Below are the code and all the weights of a small trained network. Each question names an input and a class and asks about switching units off, where a switched-off unit gives its printed mean instead of its output.

import numpy as np


def w(rows, s, z=0):
    codes = np.array(rows[::2]) - 128.0
    scale = np.full(codes.shape[1], s)
    scale[-1] = z or s
    return codes * scale


def f(y):
    return y / 2 * (1 + np.tanh(0.7978845608 * (y + 0.044715 * y**3)))


def log_softmax(a):
    a = a - a.max(-1, keepdims=True)
    return a - np.log(np.exp(a).sum(-1, keepdims=True))


def net(x, mask):
    res = np.array(x, float).reshape(1, 6) / 4 @ E
    y = f(res @ A[0][:, :-1].T + A[0][:, -1])
    res = res + np.where(mask, y, B[0][:, -1]) @ B[0][:, :-1]
    return log_softmax(res[-1] @ U[:, :-1].T + U[:, -1])


A, B = {}, {}
E = w([
[119,91,119,126,109,96],'x0',
[122,128,138,140,141,115],'x1',
[106,200,82,98,171,49],'x2',
[104,85,124,132,102,77],'x3',
[117,106,175,140,254,102],'x4',
[62,66,50,182,151,162],'x5',
],0.0082)
A[0] = w([
[112,99,117,163,93,61,212],'n1',
[243,163,160,73,121,104,88],'n2',
[148,76,185,151,103,201,154],'n3',
[132,29,175,84,72,154,252],'n4',
[90,173,21,240,112,139,74],'n5',
[138,189,73,128,147,135,242],'n6',
[61,66,108,118,109,109,82],'n7',
[141,143,41,55,203,1,203],'n8',
[186,178,151,146,110,88,38],'n9',
[136,239,24,87,183,98,241],'n10',
[130,110,110,133,87,170,96],'n11',
[146,175,158,159,247,227,240],'n12',
[60,196,6,191,179,127,98],'n13',
[157,190,140,179,157,126,23],'n14',
[91,111,135,166,255,134,240],'n15',
[149,166,202,142,67,73,86],'n16',
[240,141,172,83,84,66,77],'n17',
[56,108,175,143,122,38,242],'n18',
[51,137,47,212,146,213,142],'n19',
[53,218,130,93,142,61,70],'n20',
[171,201,39,136,13,191,186],'n21',
[108,199,136,170,109,189,211],'n22',
[136,109,175,144,223,98,129],'n23',
],0.0088,0.0033)
B[0] = w([
[128,184,154,79,123,168,170],'n1',
[144,211,54,157,183,109,194],'n2',
[24,166,112,94,148,165,191],'n3',
[63,254,106,117,104,151,212],'n4',
[130,146,43,149,204,97,182],'n5',
[70,95,147,77,5,160,182],'n6',
[197,137,109,130,126,139,150],'n7',
[41,186,137,117,105,166,238],'n8',
[174,87,93,181,170,132,146],'n9',
[76,152,150,94,117,147,236],'n10',
[68,170,112,164,152,100,150],'n11',
[82,157,163,73,78,106,238],'n12',
[156,122,63,179,108,184,201],'n13',
[145,105,135,165,133,139,129],'n14',
[125,210,121,132,100,76,242],'n15',
[103,128,54,201,176,174,173],'n16',
[119,181,48,221,180,141,201],'n17',
[109,159,142,48,72,164,186],'n18',
[200,242,117,175,160,113,221],'n19',
[131,127,141,130,189,211,177],'n20',
[74,154,141,152,99,41,253],'n21',
[85,111,137,78,59,112,176],'n22',
[104,156,122,142,123,56,191],'n23',
],0.0064,0.0075)
U = w([
[157,162,63,189,239,154,50],'0',
[126,142,135,103,104,150,236],'1',
[129,134,117,93,110,116,235],'2',
[96,129,139,134,103,64,125],'3',
[76,120,136,113,145,245,68],'4',
[104,111,130,97,109,170,205],'5',
[150,46,166,108,92,128,17],'6',
[237,38,114,62,157,146,4],'7',
],0.011,0.0038)

Each question gives the input, the list of numbers given to net, and the class t.
The units are the neurons (one row each of A and B). Each row of codes is followed by its name. A weight is (code - 128) times the scale printed after its matrix; where a second scale follows, it is the last column's (A, B and U).
mask holds one flag per neuron, in row order. A switched-off neuron (its flag False) gives its mean, the last column of its row in B, instead of its output. The means were averaged over made-up inputs and are rounded, as every weight is.
A unit's drop is (log p(t) with every unit on - log p(t) with that unit switched off) / (log p(t) with every unit on - log p(t) with every unit switched off).
The circuit of an input: a set's keep is (log p(t) with only the set's units on - log p(t) with every unit switched off) / (log p(t) with every unit on - log p(t) with every unit switched off). Starting from the 12 units with the biggest drops (on a tie, the unit counted first), units are removed one at a time, each time the one whose removal leaves the highest keep (on an exact tie, the one counted first), for as long as the keep stays at least 0.8.
circuit, biggest first: the units of the circuit, biggest drop first
most important unit: the unit with the biggest drop
k most important neurons: the k neurons with the biggest drops, biggest first
drop of u: that unit's drop, to one decimal
input [0,7,2,-3,6,2], class 2: most important unit	n21
input [4,1,6,-5,5,-2], class 4: circuit, biggest first	(n20, n8)
input [0,-2,6,-5,-5,-2], class 4: circuit, biggest first	(n20, n10)
input [2,5,1,1,6,4], class 3: circuit, biggest first	(n15, n23)
input [3,2,1,-4,8,-2], class 3: circuit, biggest first	(n23, n12)
input [-1,1,6,8,0,8], class 0: 2 most important neurons	(n5, n19)
input [1,1,1,-4,8,0], class 3: 2 most important neurons	(n23, n15)
input [3,-4,-6,2,-1,-4], class 4: 2 most important neurons	(n3, n15)
input [0,2,-6,0,4,7], class 0: 2 most important neurons	(n19, n6)
input [5,-5,8,7,-5,4], class 4: 2 most important neurons	(n8, n20)
input [-3,-3,-6,-7,7,4], class 3: 3 most important neurons	(n12, n15, n23)
input [5,1,-4,5,-4,-8], class 0: 2 most important neurons	(n17, n16)
input [-7,-1,7,-2,-4,-7], class 0: 2 most important neurons	(n2, n17)
input [-6,4,-6,2,-8,-4], class 3: circuit, biggest first	(n21)
input [7,-4,-2,-6,0,-8], class 0: drop of n9	0.0
input [7,1,-8,2,1,8], class 0: drop of n12	0.1
input [-4,0,0,-3,-6,2], class 3: drop of n21	0.7
